Below is a small trained network, with its code and all its weights. Each question gives an input and a class and asks what happens when units are switched off, that is, made to give their printed mean instead of their output.

import numpy as np


def w(rows, s, z=0):
    codes = np.array(rows[::2]) - 128.0
    scale = np.full(codes.shape[1], s)
    scale[-1] = z or s
    return codes * scale


def f(y):
    return y / 2 * (1 + np.tanh(0.7978845608 * (y + 0.044715 * y**3)))


def log_softmax(a):
    a = a - a.max(-1, keepdims=True)
    return a - np.log(np.exp(a).sum(-1, keepdims=True))


def net(x, mask):
    res = np.array(x, float).reshape(1, 5) / 4 @ E
    y = f(res @ A[0][:, :-1].T + A[0][:, -1])
    res = res + np.where(mask, y, B[0][:, -1]) @ B[0][:, :-1]
    return log_softmax(res[-1] @ U[:, :-1].T + U[:, -1])


A, B = {}, {}
E = w([
[132,128,119],'x0',
[224,71,86],'x1',
[98,39,254],'x2',
[161,113,182],'x3',
[108,110,17],'x4',
],0.0086)
A[0] = w([
[203,36,76,188],'neuron 1',
[177,195,76,71],'neuron 2',
[120,149,211,234],'neuron 3',
[170,134,219,97],'neuron 4',
[130,156,153,19],'neuron 5',
[138,156,141,122],'neuron 6',
[152,118,46,4],'neuron 7',
[248,206,252,172],'neuron 8',
[102,96,142,136],'neuron 9',
[113,51,138,14],'neuron 10',
[131,142,164,110],'neuron 11',
[134,20,200,157],'neuron 12',
[97,85,130,134],'neuron 13',
],0.011,0.003)
B[0] = w([
[2,181,135,227],'neuron 1',
[191,170,145,183],'neuron 2',
[157,126,51,205],'neuron 3',
[163,156,121,200],'neuron 4',
[110,100,142,122],'neuron 5',
[168,63,147,129],'neuron 6',
[122,120,157,173],'neuron 7',
[29,133,3,242],'neuron 8',
[165,149,109,147],'neuron 9',
[159,138,181,156],'neuron 10',
[128,119,88,141],'neuron 11',
[162,188,112,254],'neuron 12',
[185,160,143,146],'neuron 13',
],0.0072,0.0093)
U = w([
[63,126,44,244],'0',
[48,168,84,215],'1',
[51,74,2,133],'2',
[182,133,69,247],'3',
[236,229,139,187],'4',
[145,114,119,4],'5',
],0.0077,0.003)

Each question gives the input, the list of numbers given to net, and the class t.
The units are the neurons (one row each of A and B). Each row of codes is followed by its name. A weight is (code - 128) times the scale printed after its matrix; where a second scale follows, it is the last column's (A, B and U).
mask holds one flag per neuron, in row order. A switched-off neuron (its flag False) gives its mean, the last column of its row in B, instead of its output. The means were averaged over made-up inputs and are rounded, as every weight is.
A unit's drop is (log p(t) with every unit on - log p(t) with that unit switched off) / (log p(t) with every unit on - log p(t) with every unit switched off).
The circuit of an input: a set's keep is (log p(t) with only the set's units on - log p(t) with every unit switched off) / (log p(t) with every unit on - log p(t) with every unit switched off). Starting from the 12 units with the biggest drops (on a tie, the unit counted first), units are removed one at a time, each time the one whose removal leaves the highest keep (on an exact tie, the one counted first), for as long as the keep stays at least 0.8.
units of the circuit, in order: the units of the circuit, biggest drop first
unit that matters most: the unit with the biggest drop
top k neurons: the k neurons with the biggest drops, biggest first
drop of u: that unit's drop, to one decimal
input [5,8,0,7,7], class 1: units of the circuit, in order	(neuron 1; neuron 8)
input [4,2,6,0,3], class 4: top 2 neurons	(neuron 8; neuron 12)
input [6,-4,-8,-2,2], class 4: units of the circuit, in order	(neuron 2; neuron 8)
input [-6,7,-2,6,-2], class 1: top 2 neurons	(neuron 1; neuron 3)
input [-8,-6,6,2,-2], class 3: units of the circuit, in order	(neuron 1; neuron 3)
input [4,4,-7,0,1], class 4: units of the circuit, in order	(neuron 2)
input [-2,0,8,3,0], class 4: units of the circuit, in order	(neuron 12; neuron 4)
input [-1,-3,-5,-1,2], class 4: top 3 neurons	(neuron 8; neuron 1; neuron 2)
input [-7,-5,8,5,-1], class 4: top 3 neurons	(neuron 12; neuron 4; neuron 1)
input [4,4,-6,1,-7], class 2: top 2 neurons	(neuron 8; neuron 12)
input [-6,3,7,8,-6], class 0: top 2 neurons	(neuron 8; neuron 2)
input [2,2,7,-5,-3], class 4: top 2 neurons	(neuron 12; neuron 1)
input [-6,-2,5,1,3], class 3: top 2 neurons	(neuron 1; neuron 8)
input [3,2,-7,0,0], class 4: top 2 neurons	(neuron 8; neuron 2)
input [8,6,4,-4,-8], class 2: top 3 neurons	(neuron 8; neuron 2; neuron 3)
input [2,6,-8,-5,2], class 4: unit that matters most	neuron 2
input [-7,7,0,2,7], class 1: drop of neuron 1	0.8
input [1,-6,0,1,-8], class 2: drop of neuron 8	0.5
input [0,-1,-7,8,-6], class 0: drop of neuron 8	1.1
